Below is a small trained network, with its code and all its weights. Each question gives an input and a class and asks what happens when units are switched off, that is, made to give their printed mean instead of their output.

import numpy as np


def w(rows, s, z=0):
    codes = np.array(rows[::2]) - 128.0
    scale = np.full(codes.shape[1], s)
    scale[-1] = z or s
    return codes * scale


def f(y):
    return y / 2 * (1 + np.tanh(0.7978845608 * (y + 0.044715 * y**3)))


def log_softmax(a):
    a = a - a.max(-1, keepdims=True)
    return a - np.log(np.exp(a).sum(-1, keepdims=True))


def net(x, mask):
    res = np.array(x, float).reshape(1, 4) / 4 @ E
    y = f(res @ A[0][:, :-1].T + A[0][:, -1])
    res = res + np.where(mask, y, B[0][:, -1]) @ B[0][:, :-1]
    return log_softmax(res[-1] @ U[:, :-1].T + U[:, -1])


A, B = {}, {}
E = w([
[148,119,206,188,145,83],'x0',
[141,248,121,134,96,101],'x1',
[176,99,76,200,44,135],'x2',
[24,108,132,116,71,67],'x3',
],0.013)
A[0] = w([
[101,143,85,80,107,172,196],'N1',
[156,142,59,246,45,119,21],'N2',
[43,163,132,35,203,97,79],'N3',
[157,146,63,103,146,130,148],'N4',
[49,96,124,121,57,22,186],'N5',
[151,145,231,176,158,80,249],'N6',
[200,144,130,169,175,134,102],'N7',
[147,233,133,91,85,90,199],'N8',
[143,177,151,109,90,114,61],'N9',
[148,151,127,132,193,173,110],'N10',
[114,46,166,90,168,150,119],'N11',
[166,66,89,239,51,135,42],'N12',
[130,100,50,212,80,132,14],'N13',
[161,229,110,106,88,101,10],'N14',
[225,126,131,104,149,189,63],'N15',
[93,53,154,130,129,186,20],'N16',
[100,233,76,148,201,84,50],'N17',
[126,95,187,251,138,40,190],'N18',
[184,140,132,134,148,174,34],'N19',
[111,141,25,42,142,188,236],'N20',
[114,118,70,63,80,158,197],'N21',
[172,36,115,104,145,125,185],'N22',
[124,206,123,167,125,92,111],'N23',
[121,50,99,137,149,153,162],'N24',
[104,157,179,110,224,124,125],'N25',
],0.012,0.0022)
B[0] = w([
[156,32,141,219,78,201,184],'N1',
[102,174,183,25,94,174,243],'N2',
[118,124,236,19,97,171,229],'N3',
[112,93,127,161,132,131,167],'N4',
[81,3,110,104,159,23,237],'N5',
[161,80,112,173,70,229,215],'N6',
[81,44,70,108,36,72,191],'N7',
[188,66,76,91,127,126,216],'N8',
[155,109,51,85,142,124,157],'N9',
[45,58,181,51,70,90,183],'N10',
[189,137,16,54,218,197,197],'N11',
[140,186,193,50,119,166,251],'N12',
[121,211,166,36,46,105,213],'N13',
[158,161,59,96,189,147,200],'N14',
[8,33,152,102,139,73,206],'N15',
[150,166,56,115,179,108,180],'N16',
[154,136,86,83,163,169,196],'N17',
[157,57,116,198,53,208,233],'N18',
[45,62,121,113,161,3,174],'N19',
[155,113,148,227,63,173,233],'N20',
[139,60,155,185,72,191,195],'N21',
[224,129,126,82,176,109,197],'N22',
[174,87,38,126,176,148,181],'N23',
[212,145,71,79,127,150,192],'N24',
[109,185,218,93,54,206,210],'N25',
],0.0072,0.014)
U = w([
[115,192,189,24,101,171,125],'0',
[216,130,1,55,189,147,110],'1',
[46,32,110,86,114,41,143],'2',
[161,80,127,193,79,211,125],'3',
[148,107,143,119,111,148,253],'4',
[76,135,109,158,155,56,84],'5',
[112,186,126,156,206,49,89],'6',
],0.0098,0.0059)

Each question gives the input, the list of numbers given to net, and the class t.
The units are the neurons (one row each of A and B). Each row of codes is followed by its name. A weight is (code - 128) times the scale printed after its matrix; where a second scale follows, it is the last column's (A, B and U).
mask holds one flag per neuron, in row order. A switched-off neuron (its flag False) gives its mean, the last column of its row in B, instead of its output. The means were averaged over made-up inputs and are rounded, as every weight is.
A unit's drop is (log p(t) with every unit on - log p(t) with that unit switched off) / (log p(t) with every unit on - log p(t) with every unit switched off).
The circuit of an input: a set's keep is (log p(t) with only the set's units on - log p(t) with every unit switched off) / (log p(t) with every unit on - log p(t) with every unit switched off). Starting from the 12 units with the biggest drops (on a tie, the unit counted first), units are removed one at a time, each time the one whose removal leaves the highest keep (on an exact tie, the one counted first), for as long as the keep stays at least 0.8.
units of the circuit, in order: the units of the circuit, biggest drop first
k most important neurons: the k neurons with the biggest drops, biggest first
drop of u: that unit's drop, to one decimal
input [5,6,-3,7], class 2: 3 most important neurons => N5, N11, N24
input [-3,-7,-8,6], class 0: units of the circuit, in order => N3
input [-7,-5,-5,-2], class 3: 2 most important neurons => N20, N1
input [-5,7,7,-5], class 0: 2 most important neurons => N2, N13
input [-3,-5,-2,-7], class 2: 2 most important neurons => N15, N10
input [-6,-5,6,3], class 0: 3 most important neurons => N13, N12, N18
input [7,1,8,-6], class 0: 2 most important neurons => N2, N12
input [2,-5,-6,6], class 0: 4 most important neurons => N3, N25, N15, N11
input [-7,6,-3,-1], class 3: 4 most important neurons => N20, N1, N21, N11
input [-6,3,4,-7], class 2: units of the circuit, in order => N15, N19
input [1,7,-4,8], class 2: 3 most important neurons => N5, N11, N3
input [8,-6,3,-8], class 2: 3 most important neurons => N15, N19, N7
input [-7,-8,1,2], class 1: drop of N16 => 0.2
input [6,1,-2,-4], class 3: units of the circuit, in order => N6
input [-6,-4,-5,-4], class 3: drop of N1 => 0.4
input [0,1,7,6], class 0: drop of N2 => 0.7
